Below is a small trained network, with its code and all its weights. Each question gives an input and a target symbol and asks what happens when units are switched off, that is, made to give their printed mean instead of their output.

import numpy as np


def w(rows, s, z=0):
    codes = np.array(rows[::2]) - 128.0
    scale = np.full(codes.shape[1], s)
    scale[-1] = z or s
    return codes * scale


def f(y):
    return np.maximum(y, 0)


def softmax(a):
    e = np.exp(a - a.max(-1, keepdims=True))
    return e / e.sum(-1, keepdims=True)


def log_softmax(a):
    a = a - a.max(-1, keepdims=True)
    return a - np.log(np.exp(a).sum(-1, keepdims=True))


def net(x, mask):
    ids = ['Ξγδεζηθλμστψω'.index(c) for c in x.split()]
    T = len(ids)
    res = E[ids] + P[:T]
    u = 0
    for l in range(2):
        q, k, v = (res @ M[l].T for M in (Q, K, V))
        z = softmax(np.where(np.tri(T) > 0, q @ k.T / 2**0.5, -1e9)) @ v
        res = res + np.where(mask[u], z, O[l][:, -1]) @ O[l][:, :-1]
        u += 1
        y = f(res @ A[l][:, :-1].T + A[l][:, -1])
        res = res + np.where(mask[u : u + 16], y, B[l][:, -1]) @ B[l][:, :-1]
        u += 16
    return log_softmax(res[-1] @ U[:, :-1].T + U[:, -1])


Q, K, V, O, A, B = {}, {}, {}, {}, {}, {}
E = w([
[113,172,130,205,250],'Ξ',
[78,183,195,155,126],'γ',
[72,83,107,162,131],'δ',
[127,107,80,177,96],'ε',
[94,116,207,88,183],'ζ',
[186,134,185,167,115],'η',
[16,65,156,65,148],'θ',
[161,115,128,23,144],'λ',
[110,239,58,121,186],'μ',
[111,190,92,120,119],'σ',
[115,60,151,107,90],'τ',
[59,120,211,82,55],'ψ',
[89,214,12,9,47],'ω',
],0.02)
P = w([
[188,2,93,249,214],'0',
[146,32,102,228,194],'1',
[147,60,124,189,169],'2',
[124,87,136,173,150],'3',
[119,108,145,157,136],'4',
[113,128,156,139,114],'5',
[102,143,155,128,104],'6',
[108,150,161,101,101],'7',
[102,164,157,91,88],'8',
[97,176,165,84,72],'9',
[102,183,161,68,75],'10',
[94,193,160,59,77],'11',
],0.0062)
Q[0] = w([
[186,33,187,137,1],'L0H1',
[50,89,204,223,68],'L0H1',
],0.0042)
K[0] = w([
[167,92,158,50,68],'L0H1',
[83,149,220,253,69],'L0H1',
],0.0059)
V[0] = w([
[145,86,154,2,89],'L0H1',
[122,82,131,153,138],'L0H1',
],0.0078)
O[0] = w([
[59,111,83,178,151,100],'L0H1',
[93,145,72,127,2,247],'L0H1',
],0.0095,0.0014)
A[0] = w([
[59,116,152,97,111,78],'L0N1',
[116,192,135,142,104,109],'L0N2',
[159,126,56,80,114,143],'L0N3',
[122,198,136,28,159,71],'L0N4',
[136,132,142,49,28,254],'L0N5',
[85,19,145,157,210,63],'L0N6',
[229,175,105,139,22,50],'L0N7',
[197,92,22,117,187,162],'L0N8',
[141,93,231,130,169,172],'L0N9',
[146,183,178,171,98,115],'L0N10',
[149,164,33,236,127,79],'L0N11',
[209,60,175,145,90,24],'L0N12',
[143,77,96,254,170,107],'L0N13',
[199,81,62,111,89,143],'L0N14',
[206,183,115,132,140,162],'L0N15',
[123,131,164,96,146,45],'L0N16',
],0.0092,0.0036)
B[0] = w([
[206,190,115,106,191,195],'L0N1',
[182,121,212,151,73,160],'L0N2',
[48,168,240,218,151,177],'L0N3',
[157,77,162,139,126,204],'L0N4',
[66,87,90,177,171,254],'L0N5',
[104,107,192,77,118,186],'L0N6',
[105,91,26,173,183,160],'L0N7',
[19,254,174,163,138,172],'L0N8',
[131,114,215,163,166,190],'L0N9',
[144,174,180,99,71,163],'L0N10',
[115,136,94,184,125,161],'L0N11',
[174,63,206,67,94,149],'L0N12',
[123,71,218,218,35,169],'L0N13',
[45,116,183,220,129,166],'L0N14',
[62,195,64,129,142,170],'L0N15',
[146,146,55,124,115,141],'L0N16',
],0.0068,0.0073)
Q[1] = w([
[240,118,253,126,65],'L1H1',
[128,113,86,221,37],'L1H1',
],0.0044)
K[1] = w([
[2,53,157,151,184],'L1H1',
[211,163,199,36,115],'L1H1',
],0.0043)
V[1] = w([
[146,89,148,185,254],'L1H1',
[3,143,48,31,226],'L1H1',
],0.0045)
O[1] = w([
[89,237,187,186,2,251],'L1H1',
[117,125,111,101,142,87],'L1H1',
],0.0059,0.0022)
A[1] = w([
[140,72,33,136,125,224],'L1N1',
[194,157,122,102,144,35],'L1N2',
[245,173,144,79,102,75],'L1N3',
[148,97,145,147,56,206],'L1N4',
[163,144,149,71,183,130],'L1N5',
[129,179,121,87,127,80],'L1N6',
[148,66,181,118,103,34],'L1N7',
[74,118,96,139,85,169],'L1N8',
[118,172,156,87,82,121],'L1N9',
[75,66,89,99,103,16],'L1N10',
[111,102,177,95,124,138],'L1N11',
[207,117,103,93,143,94],'L1N12',
[155,133,154,100,192,71],'L1N13',
[102,161,130,110,74,255],'L1N14',
[147,172,57,204,173,151],'L1N15',
[211,126,138,89,122,89],'L1N16',
],0.012,0.0032)
B[1] = w([
[186,152,135,102,233,152],'L1N1',
[93,1,40,85,142,131],'L1N2',
[77,59,59,106,149,140],'L1N3',
[207,79,176,70,168,227],'L1N4',
[102,75,120,149,111,165],'L1N5',
[93,88,162,99,183,145],'L1N6',
[109,122,108,83,65,194],'L1N7',
[101,104,140,157,142,254],'L1N8',
[135,104,105,77,175,171],'L1N9',
[100,165,155,94,129,187],'L1N10',
[109,145,182,140,122,223],'L1N11',
[174,131,118,113,146,128],'L1N12',
[118,141,85,181,94,165],'L1N13',
[155,42,158,134,168,229],'L1N14',
[85,173,146,100,24,205],'L1N15',
[125,174,162,156,121,130],'L1N16',
],0.0095,0.0076)
U = w([
[175,185,161,180,153,97],'Ξ',
[187,165,162,107,196,85],'γ',
[149,71,95,146,146,149],'δ',
[150,108,111,203,116,74],'ε',
[125,154,188,133,88,147],'ζ',
[197,144,131,105,106,162],'η',
[101,113,96,37,116,58],'θ',
[140,120,115,159,245,149],'λ',
[143,187,133,66,113,108],'μ',
[142,139,78,106,52,216],'σ',
[127,95,107,61,79,99],'τ',
[133,125,137,126,157,178],'ψ',
[87,114,110,147,113,5],'ω',
],0.013,0.011)

Each question gives the input, a string of symbols that net reads in full, and the target symbol t.
The units are the heads (2 rows each of Q, K, V and O) and the neurons (one row each of A and B). Each row of codes is followed by its name. A weight is (code - 128) times the scale printed after its matrix; where a second scale follows, it is the last column's (O, A, B and U).
mask holds one flag per unit, layer by layer, with each layer's heads first. A switched-off unit (its flag False) gives its mean, the last column of its rows in O or B, instead of its output. The means were averaged over made-up inputs and are rounded, as every weight is.
A unit's drop is (log p(t) with every unit on - log p(t) with that unit switched off) / (log p(t) with every unit on - log p(t) with every unit switched off).
The circuit of an input: a set's keep is (log p(t) with only the set's units on - log p(t) with every unit switched off) / (log p(t) with every unit on - log p(t) with every unit switched off). Starting from the 12 units with the biggest drops (on a tie, the unit counted first), units are removed one at a time, each time the one whose removal leaves the highest keep (on an exact tie, the one counted first), for as long as the keep stays at least 0.8.
circuit, biggest first: the units of the circuit, biggest drop first
top k neurons: the k neurons with the biggest drops, biggest first
k most important neurons of layer l: the k neurons of layer l with the biggest drops, biggest first
drop of u: that unit's drop, to one decimal
input γ δ ε τ λ, target λ: circuit, biggest first : L1N15, L0H1
input ψ ε δ ω Ξ, target ζ: circuit, biggest first : L1N15
input γ γ σ, target σ: 2 most important neurons of layer 0 : L0N7, L0N6
input μ τ η, target η: top 2 neurons : L1N4, L0N12
input τ δ ψ λ θ μ, target μ: circuit, biggest first : L1N15, L0N15
input σ τ ε, target ζ: 3 most important neurons of layer 0 : L0N14, L0N8, L0N11
input γ ε Ξ σ, target σ: circuit, biggest first : L1N15, L1N11, L1N4, L0N9
input δ δ μ, target μ: top 3 neurons : L1N15, L0N15, L0N8
input τ δ γ μ μ ψ ε σ δ μ Ξ δ, target λ: circuit, biggest first : L1N15, L1N7
input θ λ ω, target ω: top 2 neurons : L0N3, L1N15
input λ σ δ λ σ ω, target ζ: top 2 neurons : L0N3, L1N15
input θ η δ δ ω ψ δ Ξ δ, target λ: 2 most important neurons of layer 1 : L1N15, L1N1
input σ λ ω, target ω: 2 most important neurons of layer 0 : L0N3, L0N5
input λ λ δ ω μ, target ζ: top 2 neurons : L1N15, L0N8
input ζ θ η ζ ζ Ξ Ξ γ, target γ: most important neuron of layer 0 : L0N10
input μ ε γ δ η δ Ξ Ξ ω, target ζ: 3 most important neurons of layer 0 : L0N3, L0N5, L0N7
input θ τ τ λ δ δ ε τ ζ λ μ τ, target λ: 2 most important neurons of layer 1 : L1N1, L1N15
input λ θ θ, target θ: 2 most important neurons of layer 0 : L0N6, L0N3
input λ δ δ δ μ ω λ τ ω λ, target λ: drop of L0N4 : -0.1
input ζ ω ω ζ Ξ ω δ ζ ψ ω, target λ: drop of L0N8 : 0.0
input μ δ τ, target τ: 2 most important neurons of layer 0 : L0N12, L0N8
input γ δ ω Ξ, target Ξ: drop of L0N1 : 0.2
